Below are the code and all the weights of a small trained network. Each question names an input and a class and asks about switching units off, where a switched-off unit gives its printed mean instead of its output.

import numpy as np


def w(rows, s, z=0):
    codes = np.array(rows[::2]) - 128.0
    scale = np.full(codes.shape[1], s)
    scale[-1] = z or s
    return codes * scale


def norm(h):
    return h / np.sqrt((h * h).mean(-1, keepdims=True) + 1e-5)


def f(y):
    return y / 2 * (1 + np.tanh(0.7978845608 * (y + 0.044715 * y**3)))


def log_softmax(a):
    a = a - a.max(-1, keepdims=True)
    return a - np.log(np.exp(a).sum(-1, keepdims=True))


def net(x, mask):
    res = np.array(x, float).reshape(1, 4) / 4 @ E
    u = 0
    for l in range(4):
        y = f(norm(res) @ A[l][:, :-1].T + A[l][:, -1])
        res = res + np.where(mask[u : u + 3], y, B[l][:, -1]) @ B[l][:, :-1]
        u += 3
    return log_softmax(norm(res)[-1] @ U[:, :-1].T + U[:, -1])


A, B = {}, {}
E = w([
[134,133,129,106,144,125,128],'x0',
[254,111,101,99,29,108,29],'x1',
[104,149,67,197,234,176,74],'x2',
[13,148,121,129,135,30,91],'x3',
],0.0072)
A[0] = w([
[112,67,95,94,132,127,1,51],'0.n0',
[132,73,94,86,87,70,17,1],'0.n1',
[209,91,85,110,106,143,50,36],'0.n2',
],0.0074,0.0057)
B[0] = w([
[110,247,54,212,114,134,146,190],'0.n0',
[116,164,145,68,71,168,115,209],'0.n1',
[222,84,80,187,139,55,161,253],'0.n2',
],0.011,0.0028)
A[1] = w([
[129,93,135,125,121,68,176,28],'1.n0',
[133,112,143,149,175,7,130,253],'1.n1',
[138,92,131,78,141,167,151,172],'1.n2',
],0.012,0.0011)
B[1] = w([
[148,19,162,1,65,190,160,207],'1.n0',
[137,8,166,185,116,53,160,251],'1.n1',
[27,191,18,229,72,194,134,209],'1.n2',
],0.0062,0.003)
A[2] = w([
[118,121,254,90,124,122,90,5],'2.n0',
[102,145,106,103,67,132,4,39],'2.n1',
[198,177,157,85,57,63,120,36],'2.n2',
],0.0094,0.0028)
B[2] = w([
[74,172,7,114,184,93,157,142],'2.n0',
[107,133,72,64,128,74,75,176],'2.n1',
[25,88,187,92,215,189,30,253],'2.n2',
],0.011,0.004)
A[3] = w([
[102,43,146,116,136,205,85,252],'3.n0',
[90,142,144,97,23,125,254,129],'3.n1',
[109,161,186,89,122,238,175,88],'3.n2',
],0.0097,0.0024)
B[3] = w([
[129,115,181,118,106,162,214,255],'3.n0',
[210,236,32,50,142,3,95,229],'3.n1',
[149,192,100,183,17,199,48,207],'3.n2',
],0.011,0.0059)
U = w([
[133,243,25,146,69,100,63,255],'0',
[104,175,126,214,133,251,196,41],'1',
[107,156,103,49,160,3,226,76],'2',
[43,74,176,201,200,90,163,134],'3',
[184,68,216,93,60,205,160,167],'4',
[243,69,75,224,164,118,99,88],'5',
[39,103,173,22,115,114,54,86],'6',
],0.019,0.0036)

Each question gives the input, the list of numbers given to net, and the class t.
The units are the neurons (one row each of A and B). Each row of codes is followed by its name. A weight is (code - 128) times the scale printed after its matrix; where a second scale follows, it is the last column's (A, B and U).
mask holds one flag per neuron, layer by layer. A switched-off neuron (its flag False) gives its mean, the last column of its row in B, instead of its output. The means were averaged over made-up inputs and are rounded, as every weight is.
A unit's drop is (log p(t) with every unit on - log p(t) with that unit switched off) / (log p(t) with every unit on - log p(t) with every unit switched off).
The circuit of an input: a set's keep is (log p(t) with only the set's units on - log p(t) with every unit switched off) / (log p(t) with every unit on - log p(t) with every unit switched off). Starting from all 12 units, units are removed one at a time, each time the one whose removal leaves the highest keep (on an exact tie, the one counted first), for as long as the keep stays at least 0.8.
units of the circuit, in order: the units of the circuit, biggest drop first
unit that matters most: the unit with the biggest drop
top k neurons: the k neurons with the biggest drops, biggest first
top k neurons in layer l: the k neurons of layer l with the biggest drops, biggest first
drop of u: that unit's drop, to one decimal
input [-7,7,7,0], class 5: units of the circuit, in order -> 0.n2
input [2,1,-7,1], class 6: top 3 neurons -> 2.n2; 2.n0; 0.n2
input [-6,7,0,-1], class 4: units of the circuit, in order -> 2.n2; 3.n0
input [-5,-7,-1,-4], class 0: units of the circuit, in order -> 2.n2; 3.n1
input [6,-7,-3,-2], class 0: top 2 neurons -> 3.n2; 3.n1
input [5,1,-7,7], class 6: top 4 neurons -> 2.n2; 0.n2; 0.n1; 3.n1
input [-8,5,-4,3], class 6: top 2 neurons -> 2.n2; 0.n1
input [7,-1,1,-8], class 1: top 3 neurons -> 3.n1; 0.n1; 1.n2
input [-2,7,-3,1], class 6: top 2 neurons in layer 2 -> 2.n2; 2.n1
input [8,1,0,-4], class 4: top 3 neurons -> 0.n2; 3.n1; 0.n0
input [3,8,7,0], class 5: top 2 neurons -> 0.n2; 3.n1
input [1,-2,-5,-2], class 0: top 2 neurons in layer 3 -> 3.n1; 3.n2
input [-2,3,0,-4], class 4: top 2 neurons -> 3.n1; 0.n0
input [6,1,8,-2], class 5: unit that matters most -> 2.n2
input [7,2,0,-4], class 4: top 4 neurons -> 3.n1; 0.n0; 1.n0; 2.n0
input [-4,1,-7,1], class 6: top 2 neurons in layer 0 -> 0.n2; 0.n0
input [2,7,-3,1], class 6: top 2 neurons in layer 2 -> 2.n2; 2.n1
input [6,-3,1,5], class 3: top 2 neurons -> 3.n1; 0.n1
input [-3,-3,4,5], class 3: drop of 3.n1 -> 0.1
input [-5,-1,6,-3], class 1: drop of 0.n2 -> 0.3
input [-7,-2,-2,8], class 2: top neuron -> 2.n2
input [1,4,2,-3], class 5: drop of 0.n2 -> 1.9
input [-4,1,0,-2], class 4: top 2 neurons in layer 1 -> 1.n0; 1.n2
